Below is a small trained network, with its code and all its weights. Each question gives an input and a class and asks what happens when units are switched off, that is, made to give their printed mean instead of their output.

import numpy as np


def w(rows, s, z=0):
    codes = np.array(rows[::2]) - 128.0
    scale = np.full(codes.shape[1], s)
    scale[-1] = z or s
    return codes * scale


def norm(h):
    return h / np.sqrt((h * h).mean(-1, keepdims=True) + 1e-5)


def f(y):
    return y / 2 * (1 + np.tanh(0.7978845608 * (y + 0.044715 * y**3)))


def log_softmax(a):
    a = a - a.max(-1, keepdims=True)
    return a - np.log(np.exp(a).sum(-1, keepdims=True))


def net(x, mask):
    res = np.array(x, float).reshape(1, 3) / 4 @ E
    u = 0
    for l in range(2):
        y = f(norm(res) @ A[l][:, :-1].T + A[l][:, -1])
        res = res + np.where(mask[u : u + 8], y, B[l][:, -1]) @ B[l][:, :-1]
        u += 8
    return log_softmax(norm(res)[-1] @ U[:, :-1].T + U[:, -1])


A, B = {}, {}
E = w([
[161,180,81,195,105,204,58,224,142,162],'x0',
[141,144,164,114,112,144,101,106,119,140],'x1',
[98,152,187,124,167,147,254,172,182,77],'x2',
],0.00088)
A[0] = w([
[105,141,86,171,142,142,187,184,155,116,105],'L0N0',
[88,131,231,119,162,108,235,99,139,80,74],'L0N1',
[123,75,120,137,136,99,137,139,131,135,91],'L0N2',
[85,43,115,69,142,25,140,4,104,105,124],'L0N3',
[105,104,116,116,136,100,137,145,101,116,7],'L0N4',
[107,55,80,81,132,65,127,65,84,139,132],'L0N5',
[125,123,186,63,104,99,138,35,105,84,93],'L0N6',
[126,82,86,134,113,103,77,115,114,152,83],'L0N7',
],0.0024,0.0011)
B[0] = w([
[85,168,56,155,180,57,118,101,105,58,158],'L0N0',
[116,138,172,3,82,195,97,68,173,172,229],'L0N1',
[145,154,165,78,155,161,153,229,100,51,121],'L0N2',
[126,27,84,166,187,82,167,191,35,195,252],'L0N3',
[137,144,120,139,128,180,171,219,199,96,103],'L0N4',
[174,105,152,217,205,57,155,171,96,75,185],'L0N5',
[93,91,54,165,191,154,95,194,145,152,178],'L0N6',
[147,145,191,117,101,162,232,137,156,96,145],'L0N7',
],0.0018,0.0022)
A[1] = w([
[175,62,117,196,148,29,94,105,64,123,106],'L1N0',
[112,178,147,44,106,168,148,123,226,100,13],'L1N1',
[49,115,169,97,208,123,254,152,149,107,194],'L1N2',
[118,147,174,53,94,189,152,140,221,72,2],'L1N3',
[198,110,159,163,72,136,56,134,92,206,213],'L1N4',
[89,137,79,143,171,191,158,216,209,126,94],'L1N5',
[123,186,89,216,149,154,134,196,155,49,111],'L1N6',
[121,121,125,75,115,165,119,163,214,154,13],'L1N7',
],0.0023,0.00088)
B[1] = w([
[154,242,186,201,97,43,103,56,151,23,213],'L1N0',
[170,173,19,251,94,50,122,117,70,77,165],'L1N1',
[124,173,129,166,74,246,87,91,128,180,249],'L1N2',
[124,134,26,246,113,77,110,107,24,75,153],'L1N3',
[136,149,138,73,67,196,228,176,187,90,232],'L1N4',
[113,136,146,88,160,23,69,48,112,74,169],'L1N5',
[89,33,141,17,178,79,88,120,171,145,191],'L1N6',
[119,88,103,190,200,92,187,99,76,88,125],'L1N7',
],0.0019,0.0016)
U = w([
[200,198,220,175,66,77,142,115,145,55,3],'0',
[71,228,21,225,108,153,126,37,59,75,150],'1',
[179,185,136,56,24,254,114,216,203,159,209],'2',
[44,67,162,54,187,236,187,73,97,234,132],'3',
[171,42,161,212,219,31,163,184,31,152,172],'4',
[53,143,82,39,214,48,28,164,209,77,116],'5',
],0.0058,0.0011)

Each question gives the input, the list of numbers given to net, and the class t.
The units are the neurons (one row each of A and B). Each row of codes is followed by its name. A weight is (code - 128) times the scale printed after its matrix; where a second scale follows, it is the last column's (A, B and U).
mask holds one flag per neuron, layer by layer. A switched-off neuron (its flag False) gives its mean, the last column of its row in B, instead of its output. The means were averaged over made-up inputs and are rounded, as every weight is.
A unit's drop is (log p(t) with every unit on - log p(t) with that unit switched off) / (log p(t) with every unit on - log p(t) with every unit switched off).
The circuit of an input: a set's keep is (log p(t) with only the set's units on - log p(t) with every unit switched off) / (log p(t) with every unit on - log p(t) with every unit switched off). Starting from the 12 units with the biggest drops (on a tie, the unit counted first), units are removed one at a time, each time the one whose removal leaves the highest keep (on an exact tie, the one counted first), for as long as the keep stays at least 0.8.
units of the circuit, in order: the units of the circuit, biggest drop first
k most important neurons: the k neurons with the biggest drops, biggest first
top k neurons in layer l: the k neurons of layer l with the biggest drops, biggest first
drop of u: that unit's drop, to one decimal
input [5,0,5], class 5: top neuron in layer 0 => [L0N1]
input [6,7,7], class 1: units of the circuit, in order => [L0N3, L1N3, L1N1]
input [-4,5,-4], class 4: 2 most important neurons => [L0N3, L0N6]
input [5,1,6], class 1: units of the circuit, in order => [L0N3, L1N3]
input [0,1,-4], class 0: 2 most important neurons => [L1N0, L0N1]
input [-1,-1,2], class 1: units of the circuit, in order => [L0N1, L1N1, L1N3]
input [-2,7,-1], class 4: top 2 neurons in layer 0 => [L0N3, L0N6]
input [6,-7,-2], class 5: top 3 neurons in layer 1 => [L1N6, L1N2, L1N5]
input [2,-3,-2], class 2: 2 most important neurons => [L0N6, L0N1]
input [3,-7,-5], class 2: top 2 neurons in layer 0 => [L0N3, L0N6]
input [8,-4,8], class 5: units of the circuit, in order => [L1N6, L1N5]
input [-2,-3,5], class 1: units of the circuit, in order => [L1N1, L0N1, L1N3]
input [-2,1,-1], class 4: 3 most important neurons => [L0N3, L0N5, L1N0]
input [5,8,6], class 1: top neuron in layer 0 => [L0N3]
input [7,1,1], class 5: 3 most important neurons => [L0N1, L1N6, L1N2]
input [3,-7,-6], class 2: 2 most important neurons => [L0N3, L1N4]
input [-2,-4,3], class 1: units of the circuit, in order => [L0N1, L1N1, L1N3]
input [7,3,7], class 5: 2 most important neurons => [L1N6, L0N1]
input [-4,-4,2], class 3: 2 most important neurons => [L0N1, L1N2]
input [0,3,-2], class 2: units of the circuit, in order => [L1N4]
input [-6,5,-1], class 4: 3 most important neurons => [L0N3, L0N5, L1N0]
input [5,-7,-4], class 2: top 2 neurons in layer 0 => [L0N6, L0N5]
input [2,-5,-5], class 2: 3 most important neurons => [L0N3, L1N4, L0N0]
input [-7,1,-1], class 4: top 2 neurons in layer 0 => [L0N3, L0N5]
input [-2,4,-5], class 0: top 2 neurons in layer 0 => [L0N7, L0N0]
input [-2,6,-6], class 0: top 2 neurons in layer 1 => [L1N0, L1N4]
input [-3,1,-1], class 4: drop of L1N0 => 0.1
input [5,4,-6], class 2: drop of L1N2 => 0.0
input [5,0,2], class 5: drop of L0N1 => 0.3
